Below are the code and all the weights of a small trained network. Each question names an input and a target symbol and asks about switching units off, where a switched-off unit gives its printed mean instead of its output.

import numpy as np


def w(rows, s, z=0):
    codes = np.array(rows[::2]) - 128.0
    scale = np.full(codes.shape[1], s)
    scale[-1] = z or s
    return codes * scale


def norm(h):
    return h / np.sqrt((h * h).mean(-1, keepdims=True) + 1e-5)


def f(y):
    return np.maximum(y, 0)


def softmax(a):
    e = np.exp(a - a.max(-1, keepdims=True))
    return e / e.sum(-1, keepdims=True)


def log_softmax(a):
    a = a - a.max(-1, keepdims=True)
    return a - np.log(np.exp(a).sum(-1, keepdims=True))


def net(x, mask):
    ids = ['ΓΛΣΦΩαβδεζηθμξτψ'.index(c) for c in x.split()]
    T = len(ids)
    res = E[ids] + P[:T]
    q, k, v = (norm(res) @ M[0].T for M in (Q, K, V))
    z = softmax(np.where(np.tri(T) > 0, q @ k.T / 2**0.5, -1e9)) @ v
    res = res + np.where(mask[0], z, O[0][:, -1]) @ O[0][:, :-1]
    y = f(norm(res) @ A[0][:, :-1].T + A[0][:, -1])
    res = res + np.where(mask[1:17], y, B[0][:, -1]) @ B[0][:, :-1]
    return log_softmax(norm(res)[-1] @ U[:, :-1].T + U[:, -1])


Q, K, V, O, A, B = {}, {}, {}, {}, {}, {}
E = w([
[80,126,101,117,138],'Γ',
[75,158,116,116,133],'Λ',
[151,168,158,108,125],'Σ',
[133,165,105,113,137],'Φ',
[132,139,163,144,142],'Ω',
[153,134,140,103,127],'α',
[69,158,155,105,4],'β',
[111,93,145,141,156],'δ',
[146,140,137,139,175],'ε',
[168,145,108,202,120],'ζ',
[107,134,126,97,130],'η',
[144,112,115,90,134],'θ',
[92,117,106,72,135],'μ',
[138,129,56,124,196],'ξ',
[175,110,202,144,148],'τ',
[147,72,146,140,84],'ψ',
],0.034)
P = w([
[217,33,56,170,42],'0',
[213,42,105,100,50],'1',
[200,51,148,59,66],'2',
[189,57,171,30,79],'3',
[175,67,195,8,96],'4',
[159,80,206,6,102],'5',
[169,85,225,2,111],'6',
],0.0051)
Q[0] = w([
[120,94,162,77,180],'h1',
[103,92,199,252,94],'h1',
],0.032)
K[0] = w([
[77,141,175,93,222],'h1',
[80,31,192,202,5],'h1',
],0.022)
V[0] = w([
[138,120,134,159,255],'h1',
[177,218,6,65,164],'h1',
],0.016)
O[0] = w([
[174,155,51,80,135,187],'h1',
[144,126,186,33,248,254],'h1',
],0.014,0.0058)
A[0] = w([
[37,84,40,111,161,169],'n1',
[18,148,178,161,156,39],'n2',
[59,86,104,161,132,183],'n3',
[181,92,88,89,81,87],'n4',
[144,171,163,205,101,106],'n5',
[146,40,167,88,113,166],'n6',
[89,124,153,48,55,96],'n7',
[96,47,9,221,207,38],'n8',
[53,35,125,179,188,64],'n9',
[161,158,109,148,181,255],'n10',
[52,251,183,196,111,81],'n11',
[106,173,116,115,129,74],'n12',
[102,97,78,131,99,129],'n13',
[174,234,150,38,82,116],'n14',
[156,182,116,166,125,69],'n15',
[64,209,216,184,175,176],'n16',
],0.018,0.0043)
B[0] = w([
[75,169,130,129,57,181],'n1',
[156,120,126,46,101,177],'n2',
[92,107,97,165,153,183],'n3',
[126,161,175,160,157,179],'n4',
[61,183,170,105,167,245],'n5',
[159,110,82,138,202,233],'n6',
[129,69,136,133,137,177],'n7',
[253,61,85,111,95,177],'n8',
[92,149,69,110,97,168],'n9',
[120,178,166,111,82,254],'n10',
[52,135,135,68,153,183],'n11',
[145,131,142,123,118,134],'n12',
[165,110,95,146,155,175],'n13',
[45,120,117,190,76,252],'n14',
[148,164,135,91,151,178],'n15',
[164,106,176,186,75,212],'n16',
],0.039,0.0076)
U = w([
[126,116,55,67,39,96],'Γ',
[141,86,192,64,23,36],'Λ',
[163,99,237,216,73,101],'Σ',
[135,108,252,117,217,98],'Φ',
[116,207,16,177,201,3],'Ω',
[175,92,157,199,194,169],'α',
[52,25,196,96,111,157],'β',
[195,142,55,170,104,243],'δ',
[112,231,138,170,30,94],'ε',
[229,181,172,111,100,199],'ζ',
[174,39,159,90,116,195],'η',
[161,112,78,125,243,124],'θ',
[94,54,58,51,151,75],'μ',
[95,208,109,42,171,126],'ξ',
[166,216,160,249,196,7],'τ',
[61,67,105,185,156,255],'ψ',
],0.013,0.0055)

Each question gives the input, a string of symbols that net reads in full, and the target symbol t.
The units are the heads (2 rows each of Q, K, V and O) and the neurons (one row each of A and B). Each row of codes is followed by its name. A weight is (code - 128) times the scale printed after its matrix; where a second scale follows, it is the last column's (O, A, B and U).
mask holds one flag per unit, heads first, then neurons. A switched-off unit (its flag False) gives its mean, the last column of its rows in O or B, instead of its output. The means were averaged over made-up inputs and are rounded, as every weight is.
A unit's drop is (log p(t) with every unit on - log p(t) with that unit switched off) / (log p(t) with every unit on - log p(t) with every unit switched off).
The circuit of an input: a set's keep is (log p(t) with only the set's units on - log p(t) with every unit switched off) / (log p(t) with every unit on - log p(t) with every unit switched off). Starting from the 12 units with the biggest drops (on a tie, the unit counted first), units are removed one at a time, each time the one whose removal leaves the highest keep (on an exact tie, the one counted first), for as long as the keep stays at least 0.8.
units of the circuit, in order: the units of the circuit, biggest drop first
k most important neurons: the k neurons with the biggest drops, biggest first
drop of u: that unit's drop, to one decimal
input Σ β τ Ω τ ε, target ε: most important neuron -> (n14)
input δ θ Ω ζ α η μ, target μ: units of the circuit, in order -> (n6; n5)
input τ Σ α, target α: units of the circuit, in order -> (h1; n6; n16)
input ζ α Σ, target Σ: units of the circuit, in order -> (n16; h1)
input ζ μ ζ ζ Λ, target Λ: 2 most important neurons -> (n2; n16)
input ε ζ η θ, target ε: units of the circuit, in order -> (h1; n14; n4; n10)
input ζ ζ δ, target δ: units of the circuit, in order -> (h1; n8)
input Ω ζ τ τ ε α Σ, target ε: units of the circuit, in order -> (h1; n14; n10)
input ζ η Σ Ω Σ η, target η: 3 most important neurons -> (n2; n16; n6)
input β μ ζ τ, target β: units of the circuit, in order -> (h1; n11)
input ξ Σ θ ζ τ ζ, target ξ: 4 most important neurons -> (n5; n16; n15; n14)
input ξ β Ω, target β: 4 most important neurons -> (n11; n16; n2; n10)
input Φ Σ Σ μ θ Λ Σ, target Φ: drop of h1 -> 2.6
input τ α Λ, target Λ: drop of n16 -> 0.5
input Φ Λ Φ, target Φ: drop of n7 -> 0.0
input ξ μ Φ Ω ζ η, target Φ: units of the circuit, in order -> (h1)
